Below is a small trained network, with its code and all its weights. Each question gives an input and a class and asks what happens when units are switched off, that is, made to give their printed mean instead of their output.

import numpy as np


def w(rows, s, z=0):
    codes = np.array(rows[::2]) - 128.0
    scale = np.full(codes.shape[1], s)
    scale[-1] = z or s
    return codes * scale


def f(y):
    return np.maximum(y, 0)


def log_softmax(a):
    a = a - a.max(-1, keepdims=True)
    return a - np.log(np.exp(a).sum(-1, keepdims=True))


def net(x, mask):
    res = np.array(x, float).reshape(1, 7) / 4 @ E
    y = f(res @ A[0][:, :-1].T + A[0][:, -1])
    res = res + np.where(mask, y, B[0][:, -1]) @ B[0][:, :-1]
    return log_softmax(res[-1] @ U[:, :-1].T + U[:, -1])


A, B = {}, {}
E = w([
[74,147,108,135,130,85,18,149,44,60,146,166],'x0',
[142,249,74,129,71,87,154,130,89,109,29,77],'x1',
[114,144,158,63,102,157,140,129,244,97,91,174],'x2',
[61,110,168,124,150,83,191,143,175,63,136,91],'x3',
[94,183,166,80,72,26,67,67,157,70,204,148],'x4',
[64,130,113,130,140,60,218,96,62,174,125,43],'x5',
[58,129,186,49,135,199,172,92,66,145,86,210],'x6',
],0.012)
A[0] = w([
[215,148,43,119,95,138,108,91,23,244,84,143,86],'neuron 1',
[120,241,74,119,47,51,49,121,113,42,58,103,163],'neuron 2',
[184,63,173,190,182,70,119,222,141,155,253,37,78],'neuron 3',
[45,81,183,52,148,81,145,54,59,97,208,120,36],'neuron 4',
[137,113,63,79,137,121,142,123,196,177,248,136,90],'neuron 5',
[144,200,85,149,98,147,99,168,77,255,119,112,124],'neuron 6',
[80,36,77,164,211,135,83,250,96,124,218,110,252],'neuron 7',
[158,173,109,143,111,99,212,86,181,149,65,96,96],'neuron 8',
[56,92,221,64,211,182,122,100,30,75,120,175,125],'neuron 9',
[202,156,122,47,18,97,41,60,205,56,208,186,216],'neuron 10',
[131,115,118,119,132,146,37,44,198,100,186,230,51],'neuron 11',
[156,156,177,142,97,180,239,198,227,138,83,119,110],'neuron 12',
],0.0084,0.0031)
B[0] = w([
[244,171,153,155,50,125,180,104,28,181,146,186,207],'neuron 1',
[82,192,98,134,117,86,98,165,113,34,125,29,234],'neuron 2',
[134,79,18,148,194,83,107,82,129,149,148,89,215],'neuron 3',
[46,101,180,108,44,60,161,100,114,195,164,187,207],'neuron 4',
[76,114,127,129,191,164,157,167,159,219,143,122,171],'neuron 5',
[175,189,167,152,146,126,130,209,97,164,155,112,188],'neuron 6',
[112,47,14,163,162,136,112,98,137,141,89,196,219],'neuron 7',
[147,112,118,176,115,130,171,122,180,151,79,39,187],'neuron 8',
[85,116,82,2,121,155,142,138,103,134,153,196,216],'neuron 9',
[103,152,221,155,136,121,73,166,180,121,221,78,253],'neuron 10',
[168,109,237,131,135,190,47,117,144,103,187,161,212],'neuron 11',
[141,97,134,68,100,141,166,136,195,162,58,56,202],'neuron 12',
],0.0095,0.021)
U = w([
[29,80,164,55,121,92,208,52,125,172,169,150,136],'0',
[155,27,22,195,186,61,92,161,143,170,159,128,111],'1',
[210,166,100,138,110,138,108,180,55,201,121,129,107],'2',
[162,97,196,140,176,138,62,115,238,113,213,128,35],'3',
[109,90,99,50,154,233,80,209,105,62,65,223,23],'4',
[152,71,168,94,122,163,247,91,233,162,84,32,255],'5',
[63,189,71,156,86,50,90,191,93,37,102,49,156],'6',
],0.012,0.0057)

Each question gives the input, the list of numbers given to net, and the class t.
The units are the neurons (one row each of A and B). Each row of codes is followed by its name. A weight is (code - 128) times the scale printed after its matrix; where a second scale follows, it is the last column's (A, B and U).
mask holds one flag per neuron, in row order. A switched-off neuron (its flag False) gives its mean, the last column of its row in B, instead of its output. The means were averaged over made-up inputs and are rounded, as every weight is.
A unit's drop is (log p(t) with every unit on - log p(t) with that unit switched off) / (log p(t) with every unit on - log p(t) with every unit switched off).
The circuit of an input: a set's keep is (log p(t) with only the set's units on - log p(t) with every unit switched off) / (log p(t) with every unit on - log p(t) with every unit switched off). Starting from all 12 units, units are removed one at a time, each time the one whose removal leaves the highest keep (on an exact tie, the one counted first), for as long as the keep stays at least 0.8.
units of the circuit, in order: the units of the circuit, biggest drop first
k most important neurons: the k neurons with the biggest drops, biggest first
drop of u: that unit's drop, to one decimal
input [0,-5,5,5,-7,-8,-6], class 1: units of the circuit, in order	[neuron 7]
input [2,2,-2,4,-1,3,-7], class 1: 2 most important neurons	[neuron 3; neuron 7]
input [-6,6,5,-2,5,3,-6], class 6: 2 most important neurons	[neuron 2; neuron 11]
input [-5,8,2,-6,2,6,0], class 2: 2 most important neurons	[neuron 1; neuron 6]
input [3,3,-5,6,0,7,1], class 0: 2 most important neurons	[neuron 4; neuron 10]
input [8,2,-8,-3,2,0,7], class 0: 4 most important neurons	[neuron 4; neuron 9; neuron 11; neuron 8]
input [-6,-6,2,8,-1,4,-8], class 1: 2 most important neurons	[neuron 3; neuron 7]
input [1,-6,-2,2,1,-4,6], class 0: 2 most important neurons	[neuron 4; neuron 2]
input [-1,2,-7,6,-6,-4,7], class 4: drop of neuron 4	0.1
input [-7,4,-6,2,0,-7,-3], class 5: drop of neuron 8	0.0
input [-2,0,-4,-2,-7,5,-2], class 2: drop of neuron 1	2.7
input [-5,-4,0,-2,-1,-6,-8], class 1: drop of neuron 7	0.4
